Here is a tiny trained network, its code and every weight. The questions are about switching its units off for an input and a class, where a switched-off unit gives its printed mean instead of its output.

import numpy as np


def w(rows, s, z=0):
    codes = np.array(rows[::2]) - 128.0
    scale = np.full(codes.shape[1], s)
    scale[-1] = z or s
    return codes * scale


def f(y):
    return np.maximum(y, 0)


def log_softmax(a):
    a = a - a.max(-1, keepdims=True)
    return a - np.log(np.exp(a).sum(-1, keepdims=True))


def net(x, mask):
    res = np.array(x, float).reshape(1, 3) / 4 @ E
    y = f(res @ A[0][:, :-1].T + A[0][:, -1])
    res = res + np.where(mask, y, B[0][:, -1]) @ B[0][:, :-1]
    return log_softmax(res[-1] @ U[:, :-1].T + U[:, -1])


A, B = {}, {}
E = w([
[121,104,184],'x0',
[10,150,148],'x1',
[111,61,93],'x2',
],0.013)
A[0] = w([
[106,135,59,160],'n1',
[109,116,177,140],'n2',
[167,173,150,178],'n3',
[24,139,138,250],'n4',
[57,130,137,203],'n5',
[126,162,158,204],'n6',
[215,97,99,252],'n7',
[159,115,112,176],'n8',
[158,52,102,193],'n9',
[152,177,151,165],'n10',
[138,199,174,214],'n11',
[103,119,232,162],'n12',
[196,170,135,230],'n13',
[70,133,131,197],'n14',
[165,112,109,186],'n15',
[114,135,2,195],'n16',
[106,119,210,154],'n17',
[109,120,193,145],'n18',
[58,127,140,210],'n19',
[169,151,134,190],'n20',
[171,70,111,192],'n21',
],0.013,0.0039)
B[0] = w([
[82,138,87,170],'n1',
[144,121,161,164],'n2',
[152,178,105,175],'n3',
[60,106,169,248],'n4',
[75,99,167,208],'n5',
[130,174,156,171],'n6',
[168,77,10,232],'n7',
[149,71,64,168],'n8',
[138,2,126,192],'n9',
[145,197,120,169],'n10',
[135,203,143,195],'n11',
[167,136,206,199],'n12',
[202,172,73,202],'n13',
[74,109,156,194],'n14',
[158,61,50,176],'n15',
[77,122,30,207],'n16',
[166,133,209,185],'n17',
[149,131,167,173],'n18',
[76,93,169,209],'n19',
[162,158,84,172],'n20',
[154,28,110,191],'n21',
],0.0093,0.012)
U = w([
[181,2,72,117],'0',
[19,103,94,155],'1',
[159,247,172,187],'2',
[193,189,65,121],'3',
[181,99,163,3],'4',
[101,100,251,124],'5',
],0.0084,0.0033)

Each question gives the input, the list of numbers given to net, and the class t.
The units are the neurons (one row each of A and B). Each row of codes is followed by its name. A weight is (code - 128) times the scale printed after its matrix; where a second scale follows, it is the last column's (A, B and U).
mask holds one flag per neuron, in row order. A switched-off neuron (its flag False) gives its mean, the last column of its row in B, instead of its output. The means were averaged over made-up inputs and are rounded, as every weight is.
A unit's drop is (log p(t) with every unit on - log p(t) with that unit switched off) / (log p(t) with every unit on - log p(t) with every unit switched off).
The circuit of an input: a set's keep is (log p(t) with only the set's units on - log p(t) with every unit switched off) / (log p(t) with every unit on - log p(t) with every unit switched off). Starting from the 12 units with the biggest drops (on a tie, the unit counted first), units are removed one at a time, each time the one whose removal leaves the highest keep (on an exact tie, the one counted first), for as long as the keep stays at least 0.8.
circuit, biggest first: the units of the circuit, biggest drop first
unit that matters most: the unit with the biggest drop
top k neurons: the k neurons with the biggest drops, biggest first
drop of u: that unit's drop, to one decimal
input [-5,-5,-4], class 3: unit that matters most => n13
input [8,-3,-1], class 4: top 2 neurons => n16, n12
input [-7,1,-8], class 2: circuit, biggest first => n7, n11
input [4,-8,-5], class 3: top 3 neurons => n13, n3, n10
input [-6,0,-8], class 2: top 2 neurons => n7, n11
input [7,-6,-8], class 3: top 2 neurons => n7, n13
input [-2,4,-3], class 5: top 2 neurons => n7, n16
input [-3,0,-6], class 2: drop of n7 => 0.3
input [4,-4,-7], class 3: drop of n11 => -0.1
input [-3,2,-5], class 2: drop of n2 => 0.0
